Below are the code and all the weights of a small trained network. Each question names an input and a class and asks about switching units off, where a switched-off unit gives its printed mean instead of its output.

import numpy as np


def w(rows, s, z=0):
    codes = np.array(rows[::2]) - 128.0
    scale = np.full(codes.shape[1], s)
    scale[-1] = z or s
    return codes * scale


def f(y):
    return y / 2 * (1 + np.tanh(0.7978845608 * (y + 0.044715 * y**3)))


def log_softmax(a):
    a = a - a.max(-1, keepdims=True)
    return a - np.log(np.exp(a).sum(-1, keepdims=True))


def net(x, mask):
    res = np.array(x, float).reshape(1, 3) / 4 @ E
    y = f(res @ A[0][:, :-1].T + A[0][:, -1])
    res = res + np.where(mask, y, B[0][:, -1]) @ B[0][:, :-1]
    return log_softmax(res[-1] @ U[:, :-1].T + U[:, -1])


A, B = {}, {}
E = w([
[145,187,133,137,187,160,138,226,44,133,49,113],'x0',
[114,108,19,12,132,199,151,133,126,87,129,39],'x1',
[232,185,122,118,193,131,18,115,146,81,158,116],'x2',
],0.011)
A[0] = w([
[44,87,89,86,94,152,227,149,106,141,79,98,241],'neuron 1',
[102,60,176,187,49,41,122,48,210,162,199,184,254],'neuron 2',
[124,185,143,162,183,158,157,249,1,165,2,137,246],'neuron 3',
[154,94,103,85,128,138,75,50,216,66,208,96,188],'neuron 4',
[221,211,93,82,212,177,45,162,95,68,96,78,145],'neuron 5',
[187,184,195,196,153,76,82,135,129,162,113,178,207],'neuron 6',
[67,103,221,209,76,58,185,128,116,250,107,212,201],'neuron 7',
],0.0057,0.0036)
B[0] = w([
[77,124,114,88,72,144,181,152,151,254,133,91,214],'neuron 1',
[174,172,84,85,169,84,163,20,137,181,75,174,233],'neuron 2',
[110,108,158,174,136,172,137,176,12,132,104,101,247],'neuron 3',
[132,94,118,88,122,156,74,75,154,115,204,194,192],'neuron 4',
[206,161,78,119,201,103,162,112,114,84,93,138,204],'neuron 5',
[129,157,200,220,136,100,62,165,149,106,156,181,210],'neuron 6',
[148,96,114,159,182,164,143,75,69,141,71,186,250],'neuron 7',
],0.0075,0.014)
U = w([
[187,170,50,102,192,89,205,79,116,132,22,143,245],'0',
[152,203,187,146,128,37,50,104,227,146,188,158,71],'1',
[42,76,100,69,2,127,175,114,239,166,160,105,198],'2',
[137,59,83,76,125,196,74,108,174,34,210,128,173],'3',
[73,49,197,185,123,177,128,148,73,150,95,150,37],'4',
[147,184,207,195,146,89,70,200,126,49,136,129,72],'5',
[75,130,118,90,74,164,175,203,100,155,117,20,8],'6',
],0.0064,0.0016)

Each question gives the input, the list of numbers given to net, and the class t.
The units are the neurons (one row each of A and B). Each row of codes is followed by its name. A weight is (code - 128) times the scale printed after its matrix; where a second scale follows, it is the last column's (A, B and U).
mask holds one flag per neuron, in row order. A switched-off neuron (its flag False) gives its mean, the last column of its row in B, instead of its output. The means were averaged over made-up inputs and are rounded, as every weight is.
A unit's drop is (log p(t) with every unit on - log p(t) with that unit switched off) / (log p(t) with every unit on - log p(t) with every unit switched off).
The circuit of an input: a set's keep is (log p(t) with only the set's units on - log p(t) with every unit switched off) / (log p(t) with every unit on - log p(t) with every unit switched off). Starting from all 7 units, units are removed one at a time, each time the one whose removal leaves the highest keep (on an exact tie, the one counted first), for as long as the keep stays at least 0.8.
units of the circuit, in order: the units of the circuit, biggest drop first
k most important neurons: the k neurons with the biggest drops, biggest first
drop when u is switched off: that unit's drop, to one decimal
input [2,-6,1], class 5: units of the circuit, in order	(neuron 6)
input [-2,5,2], class 3: units of the circuit, in order	(neuron 2; neuron 4)
input [-2,-3,1], class 1: units of the circuit, in order	(neuron 3; neuron 5)
input [-1,2,-6], class 2: units of the circuit, in order	(neuron 3; neuron 1)
input [1,-3,6], class 5: 3 most important neurons	(neuron 2; neuron 1; neuron 6)
input [1,7,0], class 6: 3 most important neurons	(neuron 2; neuron 7; neuron 1)
input [-1,0,8], class 1: 2 most important neurons	(neuron 3; neuron 7)
input [-1,6,-7], class 2: 2 most important neurons	(neuron 3; neuron 1)
input [1,-2,3], class 5: units of the circuit, in order	(neuron 2; neuron 1)
input [6,5,-1], class 6: units of the circuit, in order	(neuron 2; neuron 7)
input [-1,5,6], class 3: 3 most important neurons	(neuron 4; neuron 2; neuron 7)
input [-4,0,-8], class 0: 3 most important neurons	(neuron 2; neuron 7; neuron 4)
input [-4,-1,4], class 1: 2 most important neurons	(neuron 7; neuron 3)
input [0,-5,-7], class 0: units of the circuit, in order	(neuron 2)
input [4,0,6], class 5: 2 most important neurons	(neuron 2; neuron 7)
input [7,-1,-2], class 4: 2 most important neurons	(neuron 3; neuron 2)
input [-7,-8,-4], class 0: drop when neuron 2 is switched off	0.7
input [-2,8,5], class 3: drop when neuron 1 is switched off	0.0
input [6,2,-5], class 6: drop when neuron 1 is switched off	0.1
input [7,-1,-3], class 4: units of the circuit, in order	(neuron 3)
